Small tables with named rows and columns. After each table, cells are looked up by row and column.

Table bem
columns: voti, bet
kad: [12.23, 23.35]
fega: [-87.65, 35.95]
bof: [87.73, 28.91]
muduf: [-69.26, 12.29]
nuzora: [44.26, 28.77]
kes: [-45.68, 39.69]

What is the bet of nuzora in bem?
28.77
What is the bet of fega in bem?
35.95
What is the bet of kes in bem?
39.69
What is the bet of kad in bem?
23.35
What is the voti of muduf in bem?
-69.26
What is the voti of fega in bem?
-87.65
What is the voti of bof in bem?
87.73
What is the voti of kad in bem?
12.23

kegifub =
cols = zuzako, sevesub, vumib, nar, rivifi, segudob, lemi, gadaz
fabuta: [10, -11, -19, -2, 11, -3, -10, 19]
vuva: [-27, -12, -25, 12, -13, 11, -22, 19]
dipu: [-1, -8, 5, 28, 9, 7, -11, -7]
fepu: [-1, -20, -4, 0, 3, 3, -16, -4]
nuz: [0, -11, -7, -6, 7, -1, -8, 7]
gutamiv: [1, 3, -56, 19, 33, 9, -13, 5]
goda: [-1, 9, 20, 3, 22, 4, -4, -22]
sobi: [-11, -12, -20, 22, -2, 3, -19, 9]
gevifil: [18, -5, -29, 14, 23, 3, -10, 9]
daroser: [2, -2, 15, -12, 21, -3, -8, -17]
bupob: [-7, -14, -8, 52, 25, 0, -26, -17]
rad: [-14, 0, -29, 0, 15, -2, -9, 25]
zas: [9, -12, -35, 16, 8, 4, -19, 9]

rivifi of daroser: 21
lemi of sobi: -19
segudob of zas: 4
lemi of daroser: -8
lemi of gevifil: -10
nar of vuva: 12
rivifi of rad: 15
gadaz of goda: -22
lemi of vuva: -22
rivifi of nuz: 7
sevesub of fepu: -20
sevesub of sobi: -12
segudob of goda: 4
nar of sobi: 22
segudob of daroser: -3
zuzako of goda: -1
zuzako of fabuta: 10
zuzako of bupob: -7
gadaz of bupob: -17
vumib of daroser: 15
Row with the largest gadaz: rad

gaba =
|  | tebisu | pez | mev | kenelat | fopurid |
|---|---|---|---|---|---|
| lusivi | 882 | 559 | 716 | 366 | 954 |
| gavu | 247 | 588 | 807 | 856 | 274 |
| lir | 736 | 926 | 561 | 659 | 845 |

What is the pez of lusivi in gaba? 559
What is the pez of gavu in gaba? 588
What is the kenelat of lusivi in gaba? 366
What is the fopurid of gavu in gaba? 274
What is the mev of gavu in gaba? 807
What is the kenelat of gavu in gaba? 856
What is the fopurid of lusivi in gaba? 954
What is the mev of lusivi in gaba? 716
What is the fopurid of lir in gaba? 845
What is the tebisu of lir in gaba? 736
What is the tebisu of lusivi in gaba? 882
What is the pez of lir in gaba? 926
What is the tebisu of gavu in gaba? 247
What is the mev of lir in gaba? 561
What is the kenelat of lir in gaba? 659

tadule
|  | vimibe | kup | vibaf | divuka | degunu |
|---|---|---|---|---|---|
| fenu | -23436 | -84575 | 41087 | 33466 | 21356 |
| begibon | 59367 | 28623 | -252 | -26214 | -1291 |
| rasu | 34398 | -95162 | 19469 | -13647 | -15390 |
| gefazu | 40968 | 22333 | 98 | -25646 | -3354 |

What is the kup of fenu in tadule? -84575
What is the degunu of begibon in tadule? -1291
What is the vibaf of fenu in tadule? 41087
What is the degunu of gefazu in tadule? -3354
What is the vimibe of rasu in tadule? 34398
What is the vimibe of gefazu in tadule? 40968
Which row has the largest vibaf? fenu

munufa =
        degub  dar  dig  ker  dud
zon       634  272  788   66  486
dimati    686  458  363  670  741
ratid     215  457  369  133  285

What is the dar of zon in munufa? 272
What is the dud of zon in munufa? 486
What is the ker of ratid in munufa? 133
What is the dar of ratid in munufa? 457
What is the dud of dimati in munufa? 741
What is the degub of ratid in munufa? 215
What is the dar of dimati in munufa? 458

Table laref
columns: vuna, viduki, biz, baf, fimi, zul, pom, silimib, pafavi, dorot
fep: [117, 143, -279, -48, 185, -165, 3, 486, 97, 314]
nekanug: [594, -189, -56, 144, 413, -240, 669, 361, -84, 340]
mig: [-319, 700, -535, -572, -294, 55, -460, 641, 314, 40]
napeto: [396, -20, -234, -91, 216, -156, 292, 524, 57, 183]
sopavok: [-551, -154, 289, 60, -521, 178, -456, -853, -189, -440]
nerefuf: [-518, 313, 134, -551, -480, 400, -315, -378, -136, -641]

silimib of napeto: 524
pafavi of napeto: 57
biz of napeto: -234
viduki of mig: 700
viduki of sopavok: -154
dorot of nekanug: 340
vuna of fep: 117
dorot of mig: 40
baf of nekanug: 144
Which row has the largest baf? nekanug

